Here is a tiny trained network, its code and every weight. The questions are about switching its units off for an input and a class, where a switched-off unit gives its printed mean instead of its output.

import numpy as np


def w(rows, s, z=0):
    codes = np.array(rows[::2]) - 128.0
    scale = np.full(codes.shape[1], s)
    scale[-1] = z or s
    return codes * scale


def f(y):
    return np.maximum(y, 0)


def log_softmax(a):
    a = a - a.max(-1, keepdims=True)
    return a - np.log(np.exp(a).sum(-1, keepdims=True))


def net(x, mask):
    res = np.array(x, float).reshape(1, 5) / 4 @ E
    y = f(res @ A[0][:, :-1].T + A[0][:, -1])
    res = res + np.where(mask, y, B[0][:, -1]) @ B[0][:, :-1]
    return log_softmax(res[-1] @ U[:, :-1].T + U[:, -1])


A, B = {}, {}
E = w([
[236,135,109,77],'x0',
[85,96,203,166],'x1',
[63,6,82,101],'x2',
[147,40,123,145],'x3',
[158,155,3,236],'x4',
],0.0069)
A[0] = w([
[104,178,88,147,218],'N0',
[137,126,115,123,120],'N1',
[100,126,160,147,106],'N2',
[167,112,135,170,109],'N3',
[184,102,148,148,134],'N4',
[217,164,104,138,226],'N5',
[79,97,49,117,188],'N6',
[132,126,110,131,55],'N7',
[138,138,125,178,161],'N8',
[128,173,103,56,186],'N9',
[202,111,102,87,140],'N10',
[6,174,199,130,154],'N11',
[121,90,224,130,252],'N12',
[50,81,91,122,157],'N13',
[128,68,197,94,189],'N14',
[122,126,146,150,90],'N15',
[185,153,109,195,204],'N16',
[154,138,106,110,225],'N17',
[129,126,124,145,173],'N18',
[95,117,97,170,183],'N19',
[98,80,27,133,185],'N20',
[179,172,159,222,157],'N21',
[134,80,131,158,112],'N22',
[128,197,127,133,169],'N23',
[127,129,79,94,118],'N24',
],0.015,0.0034)
B[0] = w([
[122,102,73,136,212],'N0',
[137,121,141,137,142],'N1',
[126,140,156,123,162],'N2',
[103,140,110,130,163],'N3',
[106,152,95,129,164],'N4',
[170,172,70,176,254],'N5',
[120,46,132,128,220],'N6',
[139,135,136,119,137],'N7',
[93,138,115,133,183],'N8',
[187,109,165,145,198],'N9',
[186,125,95,144,202],'N10',
[103,151,253,179,247],'N11',
[123,206,152,42,240],'N12',
[81,81,167,110,216],'N13',
[93,203,110,62,224],'N14',
[139,133,141,119,142],'N15',
[83,166,82,162,242],'N16',
[166,126,113,141,188],'N17',
[119,126,122,124,155],'N18',
[90,99,125,118,200],'N19',
[125,26,123,123,245],'N20',
[34,172,71,144,233],'N21',
[120,104,118,106,166],'N22',
[124,110,104,165,204],'N23',
[152,99,134,133,168],'N24',
],0.029,0.009)
U = w([
[86,175,55,222,104],'0',
[70,37,130,146,190],'1',
[178,137,177,139,4],'2',
[135,182,125,47,135],'3',
[83,203,254,153,190],'4',
[187,211,82,132,126],'5',
[226,150,67,180,147],'6',
],0.008,0.0027)

Each question gives the input, the list of numbers given to net, and the class t.
The units are the neurons (one row each of A and B). Each row of codes is followed by its name. A weight is (code - 128) times the scale printed after its matrix; where a second scale follows, it is the last column's (A, B and U).
mask holds one flag per neuron, in row order. A switched-off neuron (its flag False) gives its mean, the last column of its row in B, instead of its output. The means were averaged over made-up inputs and are rounded, as every weight is.
A unit's drop is (log p(t) with every unit on - log p(t) with that unit switched off) / (log p(t) with every unit on - log p(t) with every unit switched off).
The circuit of an input: a set's keep is (log p(t) with only the set's units on - log p(t) with every unit switched off) / (log p(t) with every unit on - log p(t) with every unit switched off). Starting from the 12 units with the biggest drops (on a tie, the unit counted first), units are removed one at a time, each time the one whose removal leaves the highest keep (on an exact tie, the one counted first), for as long as the keep stays at least 0.8.
units of the circuit, in order: the units of the circuit, biggest drop first
k most important neurons: the k neurons with the biggest drops, biggest first
drop of u: that unit's drop, to one decimal
input [-4,-8,-6,-8,-5], class 4: units of the circuit, in order -> N11
input [7,-2,2,-4,-5], class 6: 3 most important neurons -> N9, N10, N21
input [8,-7,7,-6,-8], class 6: 2 most important neurons -> N10, N9
input [8,-2,2,4,-6], class 3: 3 most important neurons -> N14, N12, N16
input [1,6,-2,7,-4], class 4: 2 most important neurons -> N0, N5
input [6,6,-4,-1,-4], class 3: units of the circuit, in order -> N12, N11
input [1,0,-2,1,-4], class 4: units of the circuit, in order -> N5, N20
input [8,-5,6,3,5], class 6: 2 most important neurons -> N10, N5
input [5,-8,7,-4,7], class 1: 2 most important neurons -> N20, N6
input [1,-4,5,-2,-7], class 3: 3 most important neurons -> N14, N12, N11
input [6,-7,0,3,-7], class 5: 3 most important neurons -> N14, N20, N6
input [1,0,0,6,1], class 1: 2 most important neurons -> N5, N21
input [4,-4,8,-3,-6], class 3: 2 most important neurons -> N14, N11
input [-7,3,8,-8,-1], class 4: units of the circuit, in order -> N11
input [6,-6,5,6,4], class 1: 3 most important neurons -> N20, N6, N12
input [1,7,4,-3,4], class 1: drop of N13 -> 0.0
input [8,-4,-3,-6,1], class 6: drop of N9 -> 0.1
input [0,-8,-2,4,-5], class 5: drop of N23 -> 0.1
